Below is a small trained network, with its code and all its weights. Each question gives an input and a class and asks what happens when units are switched off, that is, made to give their printed mean instead of their output.

import numpy as np


def w(rows, s, z=0):
    codes = np.array(rows[::2]) - 128.0
    scale = np.full(codes.shape[1], s)
    scale[-1] = z or s
    return codes * scale


def f(y):
    return np.maximum(y, 0)


def log_softmax(a):
    a = a - a.max(-1, keepdims=True)
    return a - np.log(np.exp(a).sum(-1, keepdims=True))


def net(x, mask):
    res = np.array(x, float).reshape(1, 3) / 4 @ E
    y = f(res @ A[0][:, :-1].T + A[0][:, -1])
    res = res + np.where(mask, y, B[0][:, -1]) @ B[0][:, :-1]
    return log_softmax(res[-1] @ U[:, :-1].T + U[:, -1])


A, B = {}, {}
E = w([
[168,102,228,120,126,247,135,74],'x0',
[86,198,187,189,178,87,94,86],'x1',
[158,213,118,66,174,170,84,156],'x2',
],0.012)
A[0] = w([
[135,58,157,116,52,183,166,118,129],'N1',
[157,34,96,100,85,173,196,171,189],'N2',
[80,206,91,132,156,84,56,130,104],'N3',
[109,120,51,171,95,52,145,176,141],'N4',
[183,181,135,9,147,193,39,173,192],'N5',
[125,195,84,106,94,92,29,182,153],'N6',
[134,196,113,132,139,68,80,183,138],'N7',
[65,138,53,116,63,83,144,154,226],'N8',
[130,67,181,140,100,176,200,60,151],'N9',
[162,169,122,49,97,188,157,120,25],'N10',
[174,145,230,124,103,222,71,55,5],'N11',
[87,173,121,131,165,97,85,150,117],'N12',
[178,55,193,103,72,151,224,122,146],'N13',
[86,96,31,141,101,48,169,206,2],'N14',
[58,189,109,85,154,103,113,192,148],'N15',
[162,85,41,40,104,175,136,254,252],'N16',
[205,109,18,18,90,150,179,218,31],'N17',
[115,98,86,120,120,85,122,150,56],'N18',
[37,89,165,241,63,64,168,59,161],'N19',
],0.0061,0.0062)
B[0] = w([
[176,175,89,101,100,155,64,87,182],'N1',
[189,166,105,117,77,155,119,78,212],'N2',
[162,147,79,142,105,114,11,125,174],'N3',
[115,99,200,153,185,114,158,163,200],'N4',
[95,57,174,169,198,66,111,204,212],'N5',
[192,136,90,111,84,141,78,72,184],'N6',
[176,127,76,117,98,134,71,109,177],'N7',
[159,62,125,156,184,89,96,193,213],'N8',
[142,158,93,97,86,192,109,97,190],'N9',
[99,191,111,47,100,211,182,69,150],'N10',
[61,90,179,188,232,47,130,201,177],'N11',
[188,105,76,135,113,127,77,105,161],'N12',
[139,174,74,88,101,145,70,83,193],'N13',
[12,207,252,69,112,181,249,69,183],'N14',
[153,172,74,114,92,124,80,118,177],'N15',
[50,142,200,95,136,176,252,125,246],'N16',
[99,36,149,202,254,25,110,198,198],'N17',
[51,170,190,113,110,172,183,72,148],'N18',
[46,115,207,107,185,101,188,139,208],'N19',
],0.0068,0.013)
U = w([
[84,161,175,81,113,149,179,102,234],'0',
[114,76,133,179,158,67,111,170,3],'1',
[217,168,22,87,5,148,96,66,189],'2',
],0.013,0.0021)

Each question gives the input, the list of numbers given to net, and the class t.
The units are the neurons (one row each of A and B). Each row of codes is followed by its name. A weight is (code - 128) times the scale printed after its matrix; where a second scale follows, it is the last column's (A, B and U).
mask holds one flag per neuron, in row order. A switched-off neuron (its flag False) gives its mean, the last column of its row in B, instead of its output. The means were averaged over made-up inputs and are rounded, as every weight is.
A unit's drop is (log p(t) with every unit on - log p(t) with that unit switched off) / (log p(t) with every unit on - log p(t) with every unit switched off).
The circuit of an input: a set's keep is (log p(t) with only the set's units on - log p(t) with every unit switched off) / (log p(t) with every unit on - log p(t) with every unit switched off). Starting from the 12 units with the biggest drops (on a tie, the unit counted first), units are removed one at a time, each time the one whose removal leaves the highest keep (on an exact tie, the one counted first), for as long as the keep stays at least 0.8.
circuit, biggest first: the units of the circuit, biggest drop first
unit that matters most: the unit with the biggest drop
top k neurons: the k neurons with the biggest drops, biggest first
drop when u is switched off: that unit's drop, to one decimal
input [-1,-8,3], class 1: circuit, biggest first : [N17]
input [6,2,7], class 1: circuit, biggest first : [N5, N11]
input [-3,1,6], class 2: circuit, biggest first : [N6, N19]
input [-5,-4,0], class 0: top 2 neurons : [N14, N16]
input [0,0,-8], class 0: top 3 neurons : [N19, N17, N5]
input [-4,-3,-2], class 0: top 2 neurons : [N14, N5]
input [-6,3,1], class 2: top 2 neurons : [N17, N5]
input [0,0,-6], class 0: top 2 neurons : [N17, N19]
input [8,8,2], class 1: top 3 neurons : [N11, N16, N14]
input [-4,-4,-2], class 0: top 3 neurons : [N14, N16, N5]
input [0,-4,4], class 1: top 4 neurons : [N17, N5, N14, N9]
input [6,5,2], class 1: top 2 neurons : [N11, N16]
input [2,5,2], class 1: top 2 neurons : [N16, N14]
input [1,-7,-4], class 2: unit that matters most : N2
input [6,2,6], class 1: drop when N14 is switched off : 0.1
input [-6,-1,-4], class 0: drop when N3 is switched off : 0.0
input [4,-6,0], class 2: drop when N4 is switched off : 0.2
input [-3,-1,-8], class 0: drop when N14 is switched off : 0.2
